Here is a tiny trained network, its code and every weight. The questions are about switching its units off for an input and a target symbol, where a switched-off unit gives its printed mean instead of its output.

import numpy as np


def w(rows, s, z=0):
    codes = np.array(rows[::2]) - 128.0
    scale = np.full(codes.shape[1], s)
    scale[-1] = z or s
    return codes * scale


def norm(h):
    return h / np.sqrt((h * h).mean(-1, keepdims=True) + 1e-5)


def f(y):
    return np.maximum(y, 0)


def softmax(a):
    e = np.exp(a - a.max(-1, keepdims=True))
    return e / e.sum(-1, keepdims=True)


def log_softmax(a):
    a = a - a.max(-1, keepdims=True)
    return a - np.log(np.exp(a).sum(-1, keepdims=True))


def net(x, mask):
    ids = ['ΔΘΛβεμξτψω'.index(c) for c in x.split()]
    T = len(ids)
    res = E[ids] + P[:T]
    u = 0
    for l in range(2):
        q, k, v = (norm(res) @ M[l].T for M in (Q, K, V))
        z = softmax(np.where(np.tri(T) > 0, q @ k.T / 2**0.5, -1e9)) @ v
        res = res + np.where(mask[u], z, O[l][:, -1]) @ O[l][:, :-1]
        u += 1
        y = f(norm(res) @ A[l][:, :-1].T + A[l][:, -1])
        res = res + np.where(mask[u : u + 4], y, B[l][:, -1]) @ B[l][:, :-1]
        u += 4
    return log_softmax(norm(res)[-1] @ U[:, :-1].T + U[:, -1])


Q, K, V, O, A, B = {}, {}, {}, {}, {}, {}
E = w([
[155,141,151],'Δ',
[155,144,93],'Θ',
[133,134,226],'Λ',
[147,127,97],'β',
[166,179,73],'ε',
[161,200,68],'μ',
[152,150,153],'ξ',
[4,128,64],'τ',
[174,150,179],'ψ',
[169,125,135],'ω',
],0.017)
P = w([
[23,110,253],'0',
[243,165,80],'1',
[216,161,109],'2',
[176,152,100],'3',
[179,151,105],'4',
[154,145,105],'5',
[164,150,112],'6',
[157,136,108],'7',
[149,144,112],'8',
[155,135,113],'9',
[154,127,119],'10',
[149,129,117],'11',
[143,129,119],'12',
],0.0042)
Q[0] = w([
[48,130,1],'L0H0',
[86,160,136],'L0H0',
],0.0093)
K[0] = w([
[254,126,155],'L0H0',
[160,106,105],'L0H0',
],0.0089)
V[0] = w([
[45,65,103],'L0H0',
[132,254,110],'L0H0',
],0.0074)
O[0] = w([
[56,64,255,2],'L0H0',
[88,242,81,250],'L0H0',
],0.0084,0.0024)
A[0] = w([
[192,221,41,254],'L0N0',
[65,131,217,65],'L0N1',
[229,59,2,35],'L0N2',
[129,228,220,84],'L0N3',
],0.0043,0.0032)
B[0] = w([
[44,81,88,254],'L0N0',
[157,196,254,142],'L0N1',
[119,204,127,155],'L0N2',
[209,93,141,155],'L0N3',
],0.0064,0.0067)
Q[1] = w([
[204,164,74],'L1H0',
[6,92,155],'L1H0',
],0.012)
K[1] = w([
[81,53,177],'L1H0',
[102,248,41],'L1H0',
],0.011)
V[1] = w([
[214,113,128],'L1H0',
[151,2,106],'L1H0',
],0.0087)
O[1] = w([
[255,21,121,252],'L1H0',
[83,10,25,98],'L1H0',
],0.0089,0.0037)
A[1] = w([
[29,235,188,175],'L1N0',
[99,255,157,3],'L1N1',
[199,99,188,206],'L1N2',
[218,223,62,165],'L1N3',
],0.0082,0.0051)
B[1] = w([
[102,54,1,180],'L1N0',
[200,166,1,144],'L1N1',
[94,139,39,233],'L1N2',
[91,99,251,254],'L1N3',
],0.0097,0.0073)
U = w([
[146,131,152,1],'Δ',
[120,183,129,29],'Θ',
[47,130,215,196],'Λ',
[80,89,161,76],'β',
[141,194,121,37],'ε',
[141,231,97,83],'μ',
[139,173,164,63],'ξ',
[1,143,124,216],'τ',
[178,159,217,238],'ψ',
[173,44,73,187],'ω',
],0.009,0.0036)

Each question gives the input, a string of symbols that net reads in full, and the target symbol t.
The units are the heads (2 rows each of Q, K, V and O) and the neurons (one row each of A and B). Each row of codes is followed by its name. A weight is (code - 128) times the scale printed after its matrix; where a second scale follows, it is the last column's (O, A, B and U).
mask holds one flag per unit, layer by layer, with each layer's heads first. A switched-off unit (its flag False) gives its mean, the last column of its rows in O or B, instead of its output. The means were averaged over made-up inputs and are rounded, as every weight is.
A unit's drop is (log p(t) with every unit on - log p(t) with that unit switched off) / (log p(t) with every unit on - log p(t) with every unit switched off).
The circuit of an input: a set's keep is (log p(t) with only the set's units on - log p(t) with every unit switched off) / (log p(t) with every unit on - log p(t) with every unit switched off). Starting from all 10 units, units are removed one at a time, each time the one whose removal leaves the highest keep (on an exact tie, the one counted first), for as long as the keep stays at least 0.8.
circuit, biggest first: the units of the circuit, biggest drop first
most important unit: the unit with the biggest drop
k most important neurons: the k neurons with the biggest drops, biggest first
top k neurons in layer l: the k neurons of layer l with the biggest drops, biggest first
drop when u is switched off: that unit's drop, to one decimal
input Λ β ω ω ψ Λ ω, target Λ: circuit, biggest first : [L1N3 L1H0]
input ψ τ ψ β, target ψ: circuit, biggest first : [L1N2 L1N3 L1N0]
input ω ω ε τ Λ ω ω ω ξ ξ τ τ Δ, target τ: 4 most important neurons : [L1N2 L1N0 L1N3 L1N1]
input ω τ Δ ξ τ ω ω ω ψ ω ψ ω Λ, target τ: most important unit : L0H0
input Λ μ β, target Λ: circuit, biggest first : [L1N3 L1H0]
input ψ ω ξ, target ψ: circuit, biggest first : [L1N3 L0H0]
input ψ ω ω ξ ψ μ ξ, target ψ: circuit, biggest first : [L0N3 L1H0]
input τ ω ω ψ τ ω Θ ψ Λ μ Θ, target τ: circuit, biggest first : [L1H0 L1N3 L1N0]
input ψ ψ ω Θ ψ ω ψ Λ μ ω ω Λ ε, target ψ: 3 most important neurons : [L1N3 L0N3 L1N2]
input τ τ ω ω ψ ω β, target τ: 2 most important neurons : [L1N3 L0N1]
input ψ ψ μ μ Λ ω ω ξ ω, target ψ: 2 most important neurons : [L1N3 L0N3]
input Λ ψ ξ, target Λ: drop when L1N3 is switched off : 0.5
input ψ Θ ω Λ Δ ω τ τ Δ ω τ ξ, target τ: drop when L0H0 is switched off : 0.7
input ω ω ξ ω ω ω Δ ω μ ω Λ, target ω: drop when L1H0 is switched off : 1.2
input Λ ω μ ω ω, target Λ: drop when L1N3 is switched off : 0.5
input Λ β μ Δ, target Λ: top neuron in layer 1 : [L1N3]
